Below are the code and all the weights of a small trained network. Each question names an input and a class and asks about switching units off, where a switched-off unit gives its printed mean instead of its output.

import numpy as np


def w(rows, s, z=0):
    codes = np.array(rows[::2]) - 128.0
    scale = np.full(codes.shape[1], s)
    scale[-1] = z or s
    return codes * scale


def f(y):
    return y / 2 * (1 + np.tanh(0.7978845608 * (y + 0.044715 * y**3)))


def log_softmax(a):
    a = a - a.max(-1, keepdims=True)
    return a - np.log(np.exp(a).sum(-1, keepdims=True))


def net(x, mask):
    res = np.array(x, float).reshape(1, 4) / 4 @ E
    y = f(res @ A[0][:, :-1].T + A[0][:, -1])
    res = res + np.where(mask, y, B[0][:, -1]) @ B[0][:, :-1]
    return log_softmax(res[-1] @ U[:, :-1].T + U[:, -1])


A, B = {}, {}
E = w([
[63,11,88],'x0',
[165,122,75],'x1',
[188,79,253],'x2',
[199,32,113],'x3',
],0.0066)
A[0] = w([
[143,100,102,95],'N1',
[134,121,102,99],'N2',
[68,154,172,73],'N3',
[122,143,145,127],'N4',
[149,125,156,115],'N5',
[124,108,131,108],'N6',
[129,126,128,127],'N7',
[122,142,143,126],'N8',
[118,94,209,76],'N9',
[139,126,145,121],'N10',
[56,167,178,43],'N11',
[131,157,49,7],'N12',
[131,141,71,45],'N13',
[190,152,179,91],'N14',
[107,165,104,111],'N15',
[152,90,89,87],'N16',
[132,112,185,91],'N17',
[70,73,164,77],'N18',
[142,109,92,92],'N19',
[109,156,115,125],'N20',
[123,98,225,99],'N21',
[112,50,254,102],'N22',
[132,76,146,119],'N23',
[75,229,63,120],'N24',
[136,98,140,114],'N25',
[151,131,121,69],'N26',
[111,153,116,126],'N27',
[201,77,106,71],'N28',
[146,122,163,111],'N29',
[174,176,211,100],'N30',
[93,153,158,89],'N31',
[148,125,154,116],'N32',
[202,153,184,90],'N33',
[128,95,139,107],'N34',
[204,165,189,75],'N35',
[202,33,73,81],'N36',
[134,100,138,110],'N37',
[135,113,112,108],'N38',
[85,154,164,89],'N39',
[152,126,157,110],'N40',
[226,192,243,97],'N41',
],0.015,0.012)
B[0] = w([
[122,89,142,126],'N1',
[137,104,139,119],'N2',
[99,195,145,136],'N3',
[121,150,138,135],'N4',
[139,150,95,136],'N5',
[111,113,126,122],'N6',
[128,128,127,127],'N7',
[122,145,137,133],'N8',
[56,147,92,161],'N9',
[132,140,110,129],'N10',
[79,208,152,138],'N11',
[254,105,153,135],'N12',
[189,106,145,126],'N13',
[186,150,117,161],'N14',
[139,110,164,154],'N15',
[134,71,147,135],'N16',
[109,151,87,144],'N17',
[36,96,112,151],'N18',
[136,83,148,124],'N19',
[136,121,156,149],'N20',
[76,168,62,189],'N21',
[25,169,48,241],'N22',
[88,70,110,163],'N23',
[77,97,233,255],'N24',
[118,96,101,137],'N25',
[119,133,94,108],'N26',
[137,123,151,146],'N27',
[187,89,67,153],'N28',
[135,149,88,138],'N29',
[178,175,169,194],'N30',
[108,168,149,130],'N31',
[139,147,95,134],'N32',
[201,155,107,170],'N33',
[107,94,110,134],'N34',
[201,146,138,170],'N35',
[177,9,137,197],'N36',
[119,100,105,132],'N37',
[124,106,135,121],'N38',
[107,185,154,135],'N39',
[141,153,90,134],'N40',
[246,194,112,244],'N41',
],0.043,0.0078)
U = w([
[73,172,85,44],'0',
[94,203,254,90],'1',
[139,153,248,253],'2',
[132,89,138,168],'3',
[195,255,135,52],'4',
],0.0054,0.0034)

Each question gives the input, the list of numbers given to net, and the class t.
The units are the neurons (one row each of A and B). Each row of codes is followed by its name. A weight is (code - 128) times the scale printed after its matrix; where a second scale follows, it is the last column's (A, B and U).
mask holds one flag per neuron, in row order. A switched-off neuron (its flag False) gives its mean, the last column of its row in B, instead of its output. The means were averaged over made-up inputs and are rounded, as every weight is.
A unit's drop is (log p(t) with every unit on - log p(t) with that unit switched off) / (log p(t) with every unit on - log p(t) with every unit switched off).
The circuit of an input: a set's keep is (log p(t) with only the set's units on - log p(t) with every unit switched off) / (log p(t) with every unit on - log p(t) with every unit switched off). Starting from the 12 units with the biggest drops (on a tie, the unit counted first), units are removed one at a time, each time the one whose removal leaves the highest keep (on an exact tie, the one counted first), for as long as the keep stays at least 0.8.
circuit, biggest first: the units of the circuit, biggest drop first
k most important neurons: the k neurons with the biggest drops, biggest first
drop of u: that unit's drop, to one decimal
input [1,2,-5,1], class 2: circuit, biggest first	(N22 N21)
input [8,3,8,6], class 0: circuit, biggest first	(N22)
input [0,-8,-3,5], class 3: circuit, biggest first	(N22 N41 N30)
input [4,-1,-8,0], class 1: 4 most important neurons	(N36 N24 N41 N28)
input [-1,-5,-1,0], class 1: circuit, biggest first	(N41 N28)
input [-2,-5,-2,-1], class 1: circuit, biggest first	(N36 N41 N28)
input [-7,7,-2,-3], class 2: circuit, biggest first	(N24 N22)
input [-4,-3,-6,6], class 1: 3 most important neurons	(N36 N41 N28)
input [5,-4,-2,1], class 3: circuit, biggest first	(N22 N24 N30 N41)
input [4,5,2,-6], class 2: 3 most important neurons	(N22 N21 N9)
input [4,-2,-1,-4], class 1: 2 most important neurons	(N36 N41)
input [2,-6,-1,-6], class 1: drop of N18	0.0
input [5,2,-6,-2], class 2: drop of N22	0.2
input [8,-7,-1,-8], class 1: drop of N36	0.0
input [6,-3,-4,1], class 3: most important neuron	(N24)
input [2,0,0,-2], class 2: 2 most important neurons	(N22 N21)
